Here is a tiny trained network, its code and every weight. The questions are about switching its units off for an input and a class, where a switched-off unit gives its printed mean instead of its output.

import numpy as np


def w(rows, s, z=0):
    codes = np.array(rows[::2]) - 128.0
    scale = np.full(codes.shape[1], s)
    scale[-1] = z or s
    return codes * scale


def f(y):
    return np.maximum(y, 0)


def log_softmax(a):
    a = a - a.max(-1, keepdims=True)
    return a - np.log(np.exp(a).sum(-1, keepdims=True))


def net(x, mask):
    res = np.array(x, float).reshape(1, 7) / 4 @ E
    y = f(res @ A[0][:, :-1].T + A[0][:, -1])
    res = res + np.where(mask, y, B[0][:, -1]) @ B[0][:, :-1]
    return log_softmax(res[-1] @ U[:, :-1].T + U[:, -1])


A, B = {}, {}
E = w([
[190,101,82,144],'x0',
[164,116,26,79],'x1',
[40,252,80,222],'x2',
[175,176,3,160],'x3',
[183,96,120,81],'x4',
[203,223,221,238],'x5',
[115,53,213,94],'x6',
],0.0061)
A[0] = w([
[104,143,46,135,142],'N0',
[138,162,141,132,115],'N1',
[149,62,136,96,91],'N2',
[116,114,162,130,2],'N3',
[111,103,148,125,213],'N4',
[106,123,95,128,130],'N5',
[153,128,138,101,9],'N6',
[61,147,244,118,182],'N7',
[115,130,153,124,95],'N8',
[163,184,134,172,137],'N9',
[138,91,96,137,243],'N10',
[135,91,139,136,126],'N11',
[140,115,131,107,67],'N12',
[144,145,122,153,153],'N13',
[161,36,136,75,160],'N14',
[112,127,154,128,70],'N15',
[103,101,169,134,38],'N16',
[142,165,147,153,157],'N17',
[95,149,8,135,162],'N18',
[102,127,139,139,56],'N19',
[118,149,82,117,159],'N20',
[151,192,150,149,68],'N21',
[172,219,162,204,194],'N22',
[122,107,145,143,85],'N23',
[99,126,172,119,53],'N24',
[107,162,174,131,237],'N25',
[74,84,212,138,193],'N26',
],0.015,0.0026)
B[0] = w([
[105,149,87,67,191],'N0',
[112,88,114,148,153],'N1',
[116,122,213,136,196],'N2',
[166,151,124,127,145],'N3',
[162,117,131,130,165],'N4',
[132,143,140,93,150],'N5',
[116,138,160,134,144],'N6',
[241,122,42,130,221],'N7',
[149,141,118,131,144],'N8',
[60,103,118,176,200],'N9',
[130,155,158,89,172],'N10',
[152,181,162,120,156],'N11',
[122,130,158,132,147],'N12',
[102,148,127,143,162],'N13',
[107,102,252,124,237],'N14',
[149,128,113,128,143],'N15',
[182,172,134,125,157],'N16',
[116,168,148,166,173],'N17',
[100,135,63,33,221],'N18',
[134,121,126,125,138],'N19',
[129,104,99,88,168],'N20',
[88,148,138,177,179],'N21',
[41,119,133,221,248],'N22',
[142,109,124,120,141],'N23',
[167,102,104,134,157],'N24',
[177,145,86,154,178],'N25',
[235,126,100,128,211],'N26',
],0.033,0.012)
U = w([
[102,148,200,129,254],'0',
[170,177,49,191,42],'1',
[39,189,67,254,43],'2',
[40,198,45,46,178],'3',
],0.0066,0.0022)

Each question gives the input, the list of numbers given to net, and the class t.
The units are the neurons (one row each of A and B). Each row of codes is followed by its name. A weight is (code - 128) times the scale printed after its matrix; where a second scale follows, it is the last column's (A, B and U).
mask holds one flag per neuron, in row order. A switched-off neuron (its flag False) gives its mean, the last column of its row in B, instead of its output. The means were averaged over made-up inputs and are rounded, as every weight is.
A unit's drop is (log p(t) with every unit on - log p(t) with that unit switched off) / (log p(t) with every unit on - log p(t) with every unit switched off).
The circuit of an input: a set's keep is (log p(t) with only the set's units on - log p(t) with every unit switched off) / (log p(t) with every unit on - log p(t) with every unit switched off). Starting from the 12 units with the biggest drops (on a tie, the unit counted first), units are removed one at a time, each time the one whose removal leaves the highest keep (on an exact tie, the one counted first), for as long as the keep stays at least 0.8.
circuit, biggest first: the units of the circuit, biggest drop first
k most important neurons: the k neurons with the biggest drops, biggest first
drop of u: that unit's drop, to one decimal
input [4,2,8,4,6,1,-6], class 3: circuit, biggest first	N18
input [6,-5,-6,1,-5,-1,-7], class 0: circuit, biggest first	N22, N7
input [-5,3,-2,-3,4,4,-2], class 1: 2 most important neurons	N22, N14
input [-4,-7,0,0,-8,0,-5], class 1: 3 most important neurons	N7, N26, N25
input [7,7,0,8,-2,7,-4], class 2: 4 most important neurons	N22, N9, N21, N17
input [-4,-1,7,5,-6,-1,0], class 3: 2 most important neurons	N18, N0
input [8,-6,-8,8,4,-6,-6], class 0: 2 most important neurons	N14, N2
input [5,-3,-3,8,0,3,-7], class 2: 2 most important neurons	N22, N9
input [8,3,-7,8,6,2,-1], class 0: drop of N14	0.1
input [2,-7,7,-5,-8,7,7], class 1: drop of N7	2.1
input [8,4,4,-6,-4,-8,5], class 0: drop of N14	0.4
input [2,5,1,6,8,4,-8], class 3: drop of N18	0.8
